Read these off the array that follows.
1) Give the entry just right of 0.089.
2) Give the maximum.
3) Give the entry just right of -0.096.
4) Give the entry just right of -0.194.
5) Give the minimum.
6) Give the entry just right of -0.224.
array([[-0.021, -0.194,  0.045, -0.217,  0.003, -0.066, -0.049,  0.140,
        -0.188, -0.179],
       [-0.065,  0.002, -0.096,  0.042, -0.224,  0.089,  0.039, -0.175,
        -0.143, -0.069]])
1) 0.039
2) 0.140
3) 0.042
4) 0.045
5) -0.224
6) 0.089

grid =
[[ -61.5 -197.6  -86.6  -16.2 -174.9 -244.5 -229.8  -50.2 -101.4   12.9
    -2.7   37.0  -52.5    0.5]
 [  26.0   21.0 -184.8  -19.2 -112.3  -75.4 -209.2 -161.5  126.3 -132.9
  -301.3   28.0  -87.1    9.9]
 [-101.1 -142.2 -231.0   -3.9  -44.8 -191.2  -16.6  -28.8 -305.0 -254.0
  -151.9 -119.7 -225.7  -22.4]
 [-144.0   60.3  -51.5  -27.3   65.0 -131.2 -183.9 -177.2 -197.1   28.4
  -267.2  -12.1 -195.1 -178.8]
 [ -69.1 -100.0  -12.5   38.3   31.6   -1.6 -155.3   71.1  -86.8 -159.9
  -131.5  -73.3    3.8 -261.7]
 [ 184.0  -84.7 -151.3  -63.9   48.2  -76.9 -190.1  -81.1 -106.5   67.8
   -61.8 -195.8   -2.1  -19.8]
 [-164.9  -56.3 -132.9  -34.7 -194.7 -199.1 -120.9  -33.8 -180.0  -98.3
  -138.3  -97.5  116.6 -135.1]
 [   4.5 -169.5 -193.5 -123.3 -134.4 -136.1  117.1   83.6   24.8  155.6
  -203.2   20.3 -144.2 -183.4]
 [   4.8 -215.1 -124.2 -167.3    5.3   54.5 -137.3   -2.4 -196.9 -116.0
   -28.1 -134.5  -34.8   87.6]
 [-133.1 -194.7   -9.8 -144.0 -111.5 -172.7 -177.8   61.0   26.9 -140.6
  -202.0 -124.0 -162.7   14.3]]
Which number is the largest entry? 184.0
The entry just left of -177.8 is -172.7
The entry just right of -197.1 is 28.4
The entry just left of 31.6: 38.3
Which number is the smallest entry? -305.0
The entry just right of -191.2 is -16.6
Which number is the entry just right of -183.9? -177.2
The entry just left of -301.3 is -132.9
The entry just left of -50.2 is -229.8
The entry just right of -180.0: -98.3
Which number is the entry just right of 20.3? -144.2
Which number is the entry just right of -144.2? -183.4
The entry just right of -138.3 is -97.5
The entry just right of the largest entry is -84.7
The entry just left of -2.7 -> 12.9
Which number is the entry just right of the smallest entry? -254.0
The entry just left of -19.2 is -184.8
Which number is the entry just right of -142.2? -231.0
Which number is the entry just right of 26.9? -140.6
The entry just right of -16.2 is -174.9

X =
[[-321  498  908  235  781  605 -265  607  716  771 -206   14  670 -497
   166]
 [ 826  380  731 -159 -496  686  499 -485  652 -806  286  809 -110  923
    46]
 [ 213 -373 -775 -285 -879 -553  373 -594 -554 -786   54   51 -694  442
  -309]
 [ 528  300  670  365 -749  420  544 -270  514 -783  271  424 -592  740
   -98]]
The entry just left of 716 -> 607
The entry just right of the smallest entry is -553
Find the entry just right of -554.
-786
Find the entry just left of 380.
826
Find the entry just left of 271.
-783
The entry just right of the largest entry is 46
Find the entry just right of 652.
-806
Find the entry just right of 213.
-373
